Each row has a hidden stage along a path, written after it and counted from one end. A new block has a new path.
[-224 -203 73 262 -72 -64 110 -21 -35 218 206 256 148 59 -191 385 72 6 81 369 157 -244 -92 -273 -291 139 -38 -21 107 152 310 65 148 176 -11 -233 -165 35 -137 -118 40 -11 82]  25
[34 -177 22 249 -150 -8 83 69 7 -139 152 -42 260 -264 -28 1 57 -121 -384 -26 126 39 321 63 -303 99 111 -213 -159 243 66 38 78 220 20 -167 -112 77 18 -4 -89 185 -294]  9
[304 -10 -56 73 -11 126 -67 19 -1 -73 127 -6 82 -153 -24 197 110 -262 19 94 4 63 304 174 -185 -79 151 -66 -44 136 86 202 284 -162 -101 -85 -249 119 122 8 173 27 261]  27
[5 125 -107 -235 59 154 2 167 44 -21 107 -12 -80 26 104 -41 -351 -101 89 218 -214 -104 24 -247 -70 55 143 -57 50 53 109 -77 112 -145 142 70 215 34 276 209 482 -30 340]  26
[161 127 -252 -130 228 102 -98 -27 58 -207 -162 -167 -138 -61 98 -250 -400 142 172 -160 -246 36 -36 -161 122 -56 98 144 -240 -28 64 100 -237 -177 104 92 268 -50 82 268 225 -223 -17]  16
[-39 43 -78 -210 94 99 17 103 27 42 104 59 -175 83 69 10 -282 -59 123 267 -139 -120 -75 -249 -9 87 69 -67 110 28 130 -105 87 -110 101 48 210 37 185 164 391 -74 298]  25
[-144 378 -184 -221 32 229 -94 162 -8 -196 -357 -343 7 -222 93 -245 -367 65 108 -124 -244 -82 283 -175 98 -319 97 152 -232 62 -19 39 -252 -161 -12 208 279 -44 20 100 219 2 174]  0
[-142 250 -279 -166 -33 188 -44 182 -3 -401 -181 -368 -71 -252 94 -352 -354 50 -259 -255 -262 -95 383 -44 190 -202 69 142 -315 46 -42 18 -399 -77 -52 180 262 40 24 171 247 -53 -82]  5
[-79 -242 -42 315 -181 -166 10 -66 -180 -29 55 76 63 -171 54 -30 -37 233 -135 28 13 -16 110 -195 -217 13 23 -78 -122 228 184 79 -158 435 91 -148 -50 -8 -133 -53 -180 49 -337]  12
[-171 -224 39 172 -83 58 307 69 158 55 -1 137 218 -224 -22 60 238 -188 -324 274 303 4 215 13 -118 63 -52 -293 -56 132 9 -80 -50 175 -91 -41 -96 187 -148 -122 -95 110 -124]  6
[-138 372 -205 -220 32 232 -92 164 -3 -229 -347 -353 -4 -230 90 -263 -363 61 68 -148 -248 -81 300 -149 122 -316 95 159 -250 55 -29 42 -276 -165 -23 211 277 -36 12 109 228 -11 155]  0
[162 -68 -131 115 -199 -61 -219 -33 -339 -68 79 -34 -173 -118 89 131 36 125 52 -35 -143 1 313 40 -94 -167 65 26 27 206 164 242 100 141 -113 -83 -189 28 1 -23 6 -27 164]  26
[-436 -87 -32 63 -97 71 191 107 67 84 -44 73 -13 -33 -15 47 -9 -55 -333 352 186 -164 90 -198 78 92 -156 -144 32 78 128 -209 -213 208 -67 14 74 117 -209 -53 -73 28 -182]  7
[-164 -106 -32 -69 65 116 208 62 129 321 -23 278 -18 113 34 256 62 -104 148 537 153 -102 -115 -260 9 126 -103 -171 220 -2 161 -83 100 -46 -49 27 5 123 -50 15 167 -120 387]  26
[-136 94 -325 -35 -58 117 -1 73 -34 -307 -244 -239 -113 -230 115 -268 -162 157 -252 -211 -150 -40 344 -20 273 -191 -46 130 -289 20 -7 97 -502 38 -142 153 136 78 -156 109 43 -160 -155]  8
[-326 -163 -100 196 -7 82 398 -1 234 -5 -207 154 237 -274 -69 -25 207 -6 -141 208 234 -98 134 -116 59 -117 -135 -37 -243 7 -1 43 -446 123 -158 67 -48 198 -352 -173 -15 -101 -81]  5
[400 -231 68 88 179 10 59 -87 126 107 72 141 91 -92 28 102 124 -196 108 148 198 238 -20 91 -241 160 127 -310 18 120 46 58 338 -70 63 -132 -85 58 123 71 -54 37 28]  17
[138 5 -147 60 -258 -11 -215 64 -303 -371 4 -312 -170 -354 140 -190 -12 9 -398 -293 -135 109 628 277 4 -239 113 -77 -170 262 -36 103 -76 186 -136 10 -64 62 24 -8 -113 155 -212]  5
[394 99 -76 -141 121 257 -106 31 89 -49 68 -29 -159 -56 29 190 116 -495 -2 268 45 156 298 319 56 -85 108 -148 77 39 18 56 348 -398 -164 52 -200 196 194 61 228 -2 385]  27
[-131 -324 -77 286 -126 -113 222 -99 -29 9 -70 209 29 -244 81 -60 197 146 -159 178 156 32 129 -101 -20 -82 -88 -148 -143 118 60 47 -345 379 -49 -16 -99 144 -274 -161 -183 -43 -243]  10
[17 -146 -93 340 -82 -90 -119 -116 -162 -22 -56 -35 66 -97 -60 143 33 203 -52 -89 77 -3 120 -54 -120 -1 -37 70 -139 169 234 231 -83 227 -72 -194 -165 -46 -234 -21 -315 -62 -299]  14
[-487 -119 56 263 -254 -16 129 105 -77 133 -22 41 202 -103 -106 206 90 48 -304 245 232 -223 200 -218 -172 53 -129 -104 21 225 200 -63 -77 372 -98 -140 -80 34 -287 -164 -239 149 -214]  4
[-315 11 -126 -106 -127 94 115 164 -28 -21 -162 -63 -95 -135 165 -162 -118 59 -248 154 -10 -78 226 -179 135 -57 -73 -139 -20 87 14 -159 -263 177 -44 143 201 84 -86 34 29 21 -26]  5
[12 -68 -149 -54 160 64 193 -38 139 -23 -12 182 -43 -87 25 -46 -82 19 272 210 -90 -81 -90 -207 29 -93 40 44 -110 -47 56 85 -195 -121 24 89 84 123 7 34 406 -225 309]  25
[155 85 -218 -170 263 89 -78 -42 58 -106 -142 -91 -205 12 83 -168 -337 129 256 -68 -195 25 -115 -170 148 -19 64 107 -135 -50 77 71 -163 -208 74 89 262 -36 71 247 226 -245 90]  18
[-30 175 -305 -130 32 160 -35 114 39 -397 -147 -303 -94 -209 121 -363 -365 68 -240 -240 -256 -26 281 -54 193 -116 75 118 -332 15 -15 32 -411 -71 6 153 257 43 45 227 228 -119 -162]  9
[-230 268 -28 -199 -15 176 -3 219 16 -41 -183 -203 81 -159 91 -175 -372 -20 38 103 -149 -114 175 -293 -92 -139 121 -49 -80 135 23 -138 -57 -19 125 129 311 -51 116 78 234 153 148]  0
[345 -189 103 55 234 25 55 -76 155 50 220 140 51 -30 -112 177 75 -285 132 181 168 101 -80 100 -253 181 148 -221 37 96 81 36 394 -193 48 -167 -77 68 164 51 126 24 103]  21
[-75 -137 -8 -4 278 28 212 -78 226 132 58 256 -33 85 -122 101 -96 -38 283 352 88 -136 -340 -281 -26 125 -18 -14 0 -51 156 -43 -54 -127 80 -34 125 61 -41 33 267 -192 146]  21
[224 -44 -68 124 -101 -106 -310 -10 -322 -167 210 -187 -60 -65 -46 104 -181 175 42 -306 -189 -56 193 6 -282 30 176 83 -43 254 213 256 256 87 12 -238 -50 -127 123 124 19 23 -30]  22
[178 -244 88 140 -40 -52 56 16 -45 127 243 154 163 -70 -40 237 111 -85 63 139 115 12 64 -32 -396 172 129 -235 102 212 145 106 414 81 27 -218 -139 35 126 11 68 88 173]  24
[100 60 -73 19 -84 151 -90 96 -36 -233 -49 -254 -15 -270 1 -13 98 -256 -367 -91 83 88 528 325 28 -135 58 -120 -123 168 -42 41 57 -68 -211 4 -111 118 -13 -13 -91 140 -98]  4
[3 33 -200 138 151 -13 -132 -177 -32 -212 -90 -76 -213 -45 -80 -75 -233 156 99 -41 -129 -74 -44 -116 164 -146 -17 277 -271 1 188 138 -392 -27 6 -12 50 -13 -183 36 22 -226 -264]  15
[375 -151 65 -105 182 122 71 16 154 107 179 142 -42 -21 1 204 176 -409 61 287 184 158 64 205 -134 152 113 -341 169 74 9 -19 488 -271 -58 -65 -103 154 222 74 179 35 335]  24
[50 -234 85 307 -64 -81 58 -35 3 -14 189 91 199 -151 -57 81 25 -79 -197 131 155 34 95 -57 -345 145 94 -197 -93 229 157 16 115 250 114 -222 -116 31 -1 -34 -119 152 -319]  12
[23 -191 -146 265 287 -50 182 -287 176 -41 -112 225 27 -97 -220 89 92 161 390 70 82 -98 -242 -138 63 -143 -67 266 -297 -86 143 296 -393 -109 -88 -52 -93 77 -333 -113 87 -375 -8]  20
[-259 126 -97 -127 12 234 230 261 233 -108 -134 -147 273 -201 33 -179 -230 -108 -222 42 -5 -117 208 -201 -60 38 60 -96 -184 60 -29 -102 -156 -50 34 98 252 65 53 140 254 53 33]  4
[281 -206 -36 118 -164 -116 -182 -10 -283 33 25 -49 -70 -133 239 -20 -3 147 -99 -79 -9 227 236 15 -219 76 101 -287 59 277 105 85 229 311 63 -131 -47 -52 94 106 -274 121 -148]  14
[400 -173 69 -89 248 94 67 -39 174 111 145 143 -67 -1 -20 187 156 -363 118 257 206 178 -19 194 -110 171 102 -319 147 51 10 -16 456 -282 -39 -75 -72 126 190 82 123 -2 267]  22
[234 17 -97 -15 47 164 -73 27 69 -271 28 -194 -147 -197 13 -54 74 -368 -405 -5 100 164 412 391 127 -44 53 -159 -126 90 -43 -26 39 -160 -165 23 -92 172 42 54 -42 67 -186]  9
[-130 65 -193 12 96 26 -135 -98 -63 -150 -98 -75 -381 34 6 -90 -257 88 -60 132 -96 -84 -20 -128 302 -102 -92 166 -121 -5 179 -51 -393 19 -9 68 124 22 -169 54 -6 -179 -264]  13
[392 -261 63 147 108 -42 35 -87 50 82 88 125 130 -130 53 76 109 -101 92 73 153 233 19 57 -306 143 148 -298 -11 168 62 105 321 33 85 -161 -94 24 118 62 -86 59 -18]  17
[247 -139 -52 144 134 -53 -103 -154 -54 -22 36 30 -86 -42 -79 132 32 35 173 -23 48 59 -14 48 -85 6 49 13 -62 92 146 193 99 -52 -49 -140 -95 -7 -53 27 -69 -111 -29]  19
[464 -51 -52 -11 270 106 -112 -132 112 -78 -12 -34 -177 -60 1 48 55 -284 47 78 112 248 72 279 64 11 83 -143 -52 28 21 59 187 -284 -60 -29 -80 87 80 96 -37 -61 -26]  16
[353 -108 52 -115 156 160 69 43 163 109 165 135 -27 -23 12 225 184 -455 34 330 181 149 112 211 -118 130 110 -334 175 69 10 -27 488 -287 -72 -41 -129 173 224 68 196 45 377]  25
[309 -269 79 143 199 -29 106 -125 138 122 102 213 97 -71 -43 139 130 -144 175 198 207 152 -112 16 -247 145 97 -247 2 100 88 73 266 -44 63 -155 -92 59 54 14 -15 -6 29]  18
[-211 -264 60 157 106 -62 215 -106 89 289 102 371 -25 119 -159 314 110 8 215 489 224 -186 -293 -284 -85 142 -122 -67 138 27 243 -25 18 78 -22 -128 -55 79 -198 -118 55 -139 127]  23

Each row has a hidden stage along a path, written after it and counted from one end. A new block has a new path.
[176 60 -295 187 83 2 29 -155 29 108 110 110 97 364 -165 516 -31 207 165 -172 403 47 -105 162 -20 -94 -42 -67 296 -35 36 407 -186 241 -105 60 47 -466 121 -330 23 339 -266]  14
[56 -146 53 -35 -82 211 -475 -57 -200 138 -214 15 -401 -207 333 -53 46 -6 13 -203 -394 -75 -172 229 -234 233 114 -196 85 147 138 -247 141 -98 -66 22 145 48 208 -44 152 -262 1]  15
[-184 139 48 244 71 -262 421 -79 -134 39 6 103 427 197 -187 4 -15 -101 240 208 -109 101 128 -63 229 -205 -160 207 -180 -93 -171 108 272 190 314 -141 -233 222 -104 -95 -103 -219 -57]  3
[105 260 249 -122 -133 140 73 -241 173 231 -411 257 -6 -300 -85 -560 404 -138 119 325 -421 -188 -321 18 -253 -231 110 327 -119 -82 116 -284 -277 -160 82 46 87 419 279 -336 -276 -230 -283]  6
[17 -52 -338 68 133 62 109 -178 -164 -18 133 278 4 409 -178 631 -109 222 158 -173 427 -51 62 233 66 -39 -55 -256 246 -18 17 241 -14 21 -388 142 -28 -538 -11 -226 47 360 -46]  20
[-145 -122 67 91 -7 -34 -326 -91 -401 -235 185 -304 -5 -61 148 433 -181 34 95 -222 227 169 192 133 170 207 -155 -380 43 179 -76 -3 389 -60 -214 5 104 -362 -14 -127 48 66 28]  18
[101 -35 34 37 53 114 -258 12 185 170 -305 182 -185 -127 235 -40 166 11 -60 -51 -97 -7 -431 51 -156 -126 189 115 235 -59 244 54 -130 -250 -72 20 110 195 246 -227 -206 24 -258]  11
[-24 61 302 -111 -17 136 -130 -86 147 124 -453 108 -139 -336 130 -410 260 -194 -31 208 -299 -84 -400 -50 -69 -233 186 273 -34 -150 244 -225 -141 -311 -7 -8 64 368 259 -305 -358 -82 -253]  7
[78 60 149 -18 -46 136 -320 -51 191 62 -332 -33 -193 -344 186 -194 176 -38 49 -28 -48 53 -431 72 -118 -88 115 106 186 -20 158 10 -55 -317 -156 -84 157 127 265 -218 -187 24 -254]  11
[-135 44 186 -106 -92 102 44 -104 -32 168 -436 400 -204 -261 91 -470 259 -131 54 283 -517 -201 -215 -3 -207 -130 146 189 -191 -39 48 -456 61 -328 -35 42 -60 537 123 -112 -180 -484 21]  7
[0 116 99 128 21 33 -304 -110 -17 -173 -11 -635 -13 -147 -66 169 -156 -27 263 -146 420 296 -153 124 265 -19 -160 -88 210 -48 -21 323 170 98 -196 -270 113 -543 121 -219 12 394 -239]  14
[1 112 -23 216 254 -104 331 -28 -43 -11 70 50 291 341 -273 224 -24 28 158 193 190 30 80 -41 184 -331 -155 106 89 -207 22 191 -11 174 -15 44 -90 -185 -103 -220 -204 293 -231]  10
[24 -10 -147 485 313 -266 248 151 -319 14 325 -124 342 621 -182 483 -233 110 202 58 35 132 370 -47 141 -131 -306 -70 80 -82 -112 253 249 607 260 16 -120 -262 -282 17 90 84 -106]  12
[-136 36 -228 80 -33 132 -7 -220 -289 -7 12 87 -239 82 -123 156 -123 125 309 -73 63 -53 125 305 5 137 -133 -316 39 94 -229 -105 388 0 -377 -10 -110 -329 -56 44 342 -135 223]  15
[118 147 153 -167 -153 72 105 -201 236 210 -425 424 76 -282 44 -387 386 -86 82 73 -256 -93 -444 81 -164 -194 201 361 32 -30 160 -6 -253 -322 133 -80 27 434 336 -314 -265 -210 -301]  0
[-100 197 160 73 -43 71 43 -134 -152 11 -137 180 -59 -287 -27 -427 202 -25 192 311 -396 -117 108 91 -185 -36 -142 -61 -139 100 -188 -473 347 -268 -149 98 -2 364 -60 50 -6 -453 96]  10
[-289 140 13 234 26 -228 290 -136 -13 -6 -28 179 350 26 -61 47 15 -68 163 140 92 152 -8 -52 250 -190 -71 150 -122 -37 -203 136 340 -114 121 -103 -216 294 -28 -155 -163 -232 -17]  3
[114 9 48 156 182 16 -2 58 6 117 -118 16 36 142 0 28 45 -10 62 65 -136 6 -126 11 -19 -187 -12 112 155 -137 170 86 -64 123 90 10 30 8 46 -145 -135 125 -260]  11
[-85 146 -253 239 154 -75 408 -107 -149 -10 111 218 142 389 -358 247 -84 156 329 158 215 -11 204 110 83 -190 -229 -70 67 -81 -229 116 228 140 -226 21 -203 -253 -202 -17 99 49 43]  11
[-289 227 94 318 134 -221 281 -143 -8 -87 52 -202 430 62 -206 45 -98 -147 225 203 234 244 65 -82 476 -264 -191 155 -104 -162 -186 245 366 90 134 -177 -215 43 -74 -198 -176 59 -112]  3
[-48 27 88 133 167 -127 436 35 -312 74 -22 232 205 328 -227 -65 29 -50 183 348 -397 -145 274 -68 -22 -218 -166 128 -187 -128 -39 -227 112 254 188 67 -165 144 -210 -7 -88 -209 -23]  8
[56 -236 -164 -36 147 96 -20 -13 -302 28 -31 114 -145 385 -12 497 -171 84 104 -235 58 -71 12 202 60 35 20 -181 184 -72 203 134 -29 154 -172 7 -20 -482 12 -124 75 287 -59]  19
[80 16 7 61 -40 152 -452 -123 99 43 -158 -187 -206 -221 189 108 32 32 54 -216 172 126 -359 167 -36 42 77 -82 261 36 128 165 -15 -140 -188 -59 182 -188 289 -271 -32 166 -241]  14
[-155 -20 188 214 114 -177 24 30 17 83 -116 105 300 -73 249 -37 67 -162 -72 22 -196 149 -151 -93 221 -156 71 218 -21 -59 90 115 242 -136 369 -80 -100 512 86 -163 -277 -213 -177]  1
[-80 162 39 165 60 -246 560 -104 -145 67 0 209 499 258 -282 -25 37 -78 302 199 -160 46 159 -9 184 -223 -166 248 -163 -91 -153 139 160 233 354 -158 -233 180 -101 -84 -76 -198 -99]  2
[-303 219 46 284 11 -368 479 -128 -193 -126 119 -62 518 178 -314 120 -103 -70 367 255 186 218 246 -122 327 -213 -282 145 -250 -53 -375 162 399 186 170 -200 -257 44 -186 -115 -96 -196 3]  4
[-218 123 196 315 158 -160 -25 -74 94 -81 40 -168 361 -162 126 24 17 -145 -39 71 205 267 -94 -97 405 -220 -57 115 46 -81 -21 202 343 -195 155 -52 -74 255 55 -263 -311 51 -215]  0
[206 102 -129 -15 -142 180 -77 -168 -2 265 -242 416 -238 -73 15 -189 254 140 193 4 -356 -198 -190 251 -464 57 59 -24 103 134 -8 -191 -96 -66 -95 88 98 150 183 -70 144 -343 -64]  13
[-62 85 321 35 -66 -42 -227 -13 -16 -125 -179 -219 23 -402 139 -212 120 -91 113 110 -53 143 -146 -44 -11 -76 -66 68 -1 49 -16 -108 191 -297 -79 -116 131 183 95 -143 -234 -127 -173]  10
[-63 -93 -47 363 146 -40 -358 -45 -319 -32 316 -189 50 118 231 459 -137 77 -58 -175 54 116 226 96 76 169 -137 -382 110 161 -33 1 373 145 16 217 101 -156 -20 -121 88 -19 -30]  16
[35 -130 41 30 233 -105 207 147 -17 10 -195 15 115 364 -110 291 -94 -54 92 19 152 71 -200 -92 203 -337 44 273 159 -311 274 341 -206 156 55 -171 -98 -238 10 -249 -287 403 -318]  10
[63 -138 -85 -66 86 127 -174 -141 -169 -62 -3 -90 -85 181 -16 502 -130 59 83 -282 336 33 -99 220 161 16 20 -194 247 -52 211 245 -85 37 -274 -9 82 -604 141 -308 -29 488 -189]  18
[-137 114 128 37 -67 46 25 -89 -178 -16 -174 181 -108 -257 11 -349 147 -18 200 238 -349 -81 63 89 -160 -13 -110 -53 -131 104 -189 -415 369 -296 -182 19 -34 332 -63 84 18 -468 133]  10
[-8 252 315 -30 -24 -59 103 -187 201 -102 -210 -314 351 -289 -154 -211 113 -195 221 78 255 230 -295 -3 340 -286 -54 336 57 -162 63 323 -45 -119 104 -318 14 -47 214 -376 -327 278 -420]  0
[-10 99 18 105 -12 -88 219 -19 -261 -10 -41 85 71 96 -181 -81 17 56 339 169 -215 -17 178 74 -122 -47 -214 -4 -74 53 -196 -136 228 116 -10 -83 -62 3 -141 81 100 -280 28]  11
[-24 13 -5 87 99 -9 277 25 -248 131 -127 378 -19 192 -98 -144 87 16 169 247 -468 -188 153 52 -174 -113 -88 34 -94 -31 -50 -301 173 54 31 82 -129 241 -146 87 35 -350 67]  10
[35 -54 255 -141 -133 -63 19 61 -145 61 -336 257 -37 -182 127 -265 231 -62 113 151 -461 -81 -139 -55 -302 -75 53 208 -126 61 73 -280 -43 -202 103 -76 62 398 75 -73 -208 -421 -111]  9
[-196 91 -35 77 58 -241 516 -89 -75 -55 -88 104 306 344 -375 224 -91 -46 313 213 306 90 -7 -129 270 -354 -100 276 -119 -238 -117 254 3 166 5 -196 -259 -192 -81 -272 -214 117 -120]  6
[-190 -18 -53 425 224 -226 35 110 -289 -155 231 -321 174 285 -52 388 -293 43 204 15 211 254 259 -37 282 -62 -286 -153 53 -32 -202 197 513 267 4 -111 -128 -249 -249 57 81 43 22]  12
[-38 -43 125 65 82 154 -511 -97 -72 -147 -25 -390 -155 -234 198 226 -88 -31 8 -206 255 159 -142 164 186 72 -27 -263 240 26 143 77 193 -214 -326 -9 198 -328 156 -220 -87 350 -167]  20
[-130 109 125 90 -36 -231 461 -56 -226 72 -134 170 342 130 -185 -183 35 -131 326 221 -378 32 129 -25 82 -134 -139 260 -269 -48 -172 -34 237 188 377 -234 -225 306 -96 7 -24 -425 -5]  3
[140 -146 -178 178 181 -22 -10 118 -81 177 -84 85 -58 417 30 357 -103 85 95 -145 -30 24 -147 63 -35 -103 43 58 233 -130 185 288 -94 319 107 -67 -34 -223 44 -116 29 154 -199]  13
[13 242 -172 171 -66 -1 167 -219 -161 9 87 111 47 81 -282 38 31 173 398 100 61 -17 172 215 -144 11 -250 -157 19 130 -322 -39 237 100 -209 7 -27 -189 -73 -4 229 -190 52]  13
[18 33 146 2 -91 89 -416 -167 -173 -158 34 -253 -66 -314 145 130 33 32 111 -147 124 109 -10 182 -29 157 -105 -281 109 197 -10 -75 183 -227 -273 32 252 -206 136 -189 -37 65 -111]  20
[-11 148 27 79 76 -66 292 -127 33 53 -67 313 232 120 -189 40 173 20 103 254 72 -72 -44 -59 -22 -310 -35 169 -9 -112 13 -3 -119 -83 -42 127 -38 104 25 -309 -299 37 -220]  8
[201 98 191 -190 -124 -83 73 -55 165 -48 -293 -1 182 -107 -131 28 198 2 223 19 246 110 -381 -44 -87 -269 39 348 142 -94 171 295 -435 -122 -37 -227 158 -156 249 -419 -391 268 -479]  10
[137 -170 48 -116 -99 183 -367 -95 -272 124 -134 253 -269 -133 293 66 147 59 -27 -188 -405 -172 -65 234 -345 232 106 -233 70 218 183 -305 -12 -167 -85 175 213 75 198 -114 45 -240 -40]  19
